Here is a tiny trained network, its code and every weight. The questions are about switching its units off for an input and a class, where a switched-off unit gives its printed mean instead of its output.

import numpy as np


def w(rows, s, z=0):
    codes = np.array(rows[::2]) - 128.0
    scale = np.full(codes.shape[1], s)
    scale[-1] = z or s
    return codes * scale


def f(y):
    return y / 2 * (1 + np.tanh(0.7978845608 * (y + 0.044715 * y**3)))


def log_softmax(a):
    a = a - a.max(-1, keepdims=True)
    return a - np.log(np.exp(a).sum(-1, keepdims=True))


def net(x, mask):
    res = np.array(x, float).reshape(1, 7) / 4 @ E
    y = f(res @ A[0][:, :-1].T + A[0][:, -1])
    res = res + np.where(mask, y, B[0][:, -1]) @ B[0][:, :-1]
    return log_softmax(res[-1] @ U[:, :-1].T + U[:, -1])


A, B = {}, {}
E = w([
[156,111,12,89,2],'x0',
[156,160,89,154,210],'x1',
[90,27,38,154,206],'x2',
[111,242,60,45,82],'x3',
[3,86,108,216,114],'x4',
[193,40,110,46,154],'x5',
[142,12,222,104,118],'x6',
],0.0074)
A[0] = w([
[142,122,229,134,72,158],'n0',
[254,131,248,42,103,145],'n1',
[96,134,77,113,56,78],'n2',
[142,234,146,209,71,108],'n3',
[207,145,25,90,123,254],'n4',
[135,167,189,184,105,239],'n5',
[106,138,153,65,248,121],'n6',
[121,63,77,120,60,171],'n7',
[12,56,123,240,183,159],'n8',
],0.0092,0.0072)
B[0] = w([
[144,130,163,148,149,180],'n0',
[128,9,159,177,134,217],'n1',
[68,113,125,129,65,159],'n2',
[109,192,116,82,179,180],'n3',
[156,171,92,214,99,216],'n4',
[165,166,141,148,151,196],'n5',
[152,112,63,150,90,174],'n6',
[118,158,135,197,129,190],'n7',
[154,112,186,172,157,249],'n8',
],0.013)
U = w([
[154,59,101,100,115,90],'0',
[186,48,252,155,194,179],'1',
[131,107,129,37,126,8],'2',
[180,213,100,147,132,254],'3',
[73,219,159,42,157,38],'4',
[73,127,142,148,17,97],'5',
],0.011,0.0052)

Each question gives the input, the list of numbers given to net, and the class t.
The units are the neurons (one row each of A and B). Each row of codes is followed by its name. A weight is (code - 128) times the scale printed after its matrix; where a second scale follows, it is the last column's (A, B and U).
mask holds one flag per neuron, in row order. A switched-off neuron (its flag False) gives its mean, the last column of its row in B, instead of its output. The means were averaged over made-up inputs and are rounded, as every weight is.
A unit's drop is (log p(t) with every unit on - log p(t) with that unit switched off) / (log p(t) with every unit on - log p(t) with every unit switched off).
The circuit of an input: a set's keep is (log p(t) with only the set's units on - log p(t) with every unit switched off) / (log p(t) with every unit on - log p(t) with every unit switched off). Starting from all 9 units, units are removed one at a time, each time the one whose removal leaves the highest keep (on an exact tie, the one counted first), for as long as the keep stays at least 0.8.
units of the circuit, in order: the units of the circuit, biggest drop first
most important unit: the unit with the biggest drop
k most important neurons: the k neurons with the biggest drops, biggest first
drop of u: that unit's drop, to one decimal
input [2,6,7,-2,6,-8,-7], class 1: most important unit	n8
input [7,2,2,-1,5,-1,3], class 5: 2 most important neurons	(n1; n2)
input [7,-8,7,-8,-5,-1,-7], class 3: 2 most important neurons	(n1; n4)
input [0,-4,0,8,8,-4,-1], class 4: units of the circuit, in order	(n3; n4)
input [8,-2,4,3,-8,-6,2], class 5: 2 most important neurons	(n2; n5)
input [5,0,2,-1,-4,4,0], class 3: 2 most important neurons	(n4; n8)
input [-7,8,3,-1,-6,-7,0], class 3: 2 most important neurons	(n1; n6)
input [-8,3,-8,8,1,-8,2], class 4: 2 most important neurons	(n3; n4)
input [7,2,3,0,7,6,-7], class 5: 4 most important neurons	(n2; n5; n3; n0)
input [-7,2,-7,-4,2,0,-7], class 3: 2 most important neurons	(n1; n3)
input [-4,5,-3,6,-5,-8,1], class 4: drop of n7	0.2
input [8,0,-5,4,1,5,4], class 5: drop of n3	0.0
input [-6,3,3,8,-4,0,2], class 3: drop of n6	0.1
input [-8,0,-7,7,-8,4,-5], class 1: most important neuron	(n1)
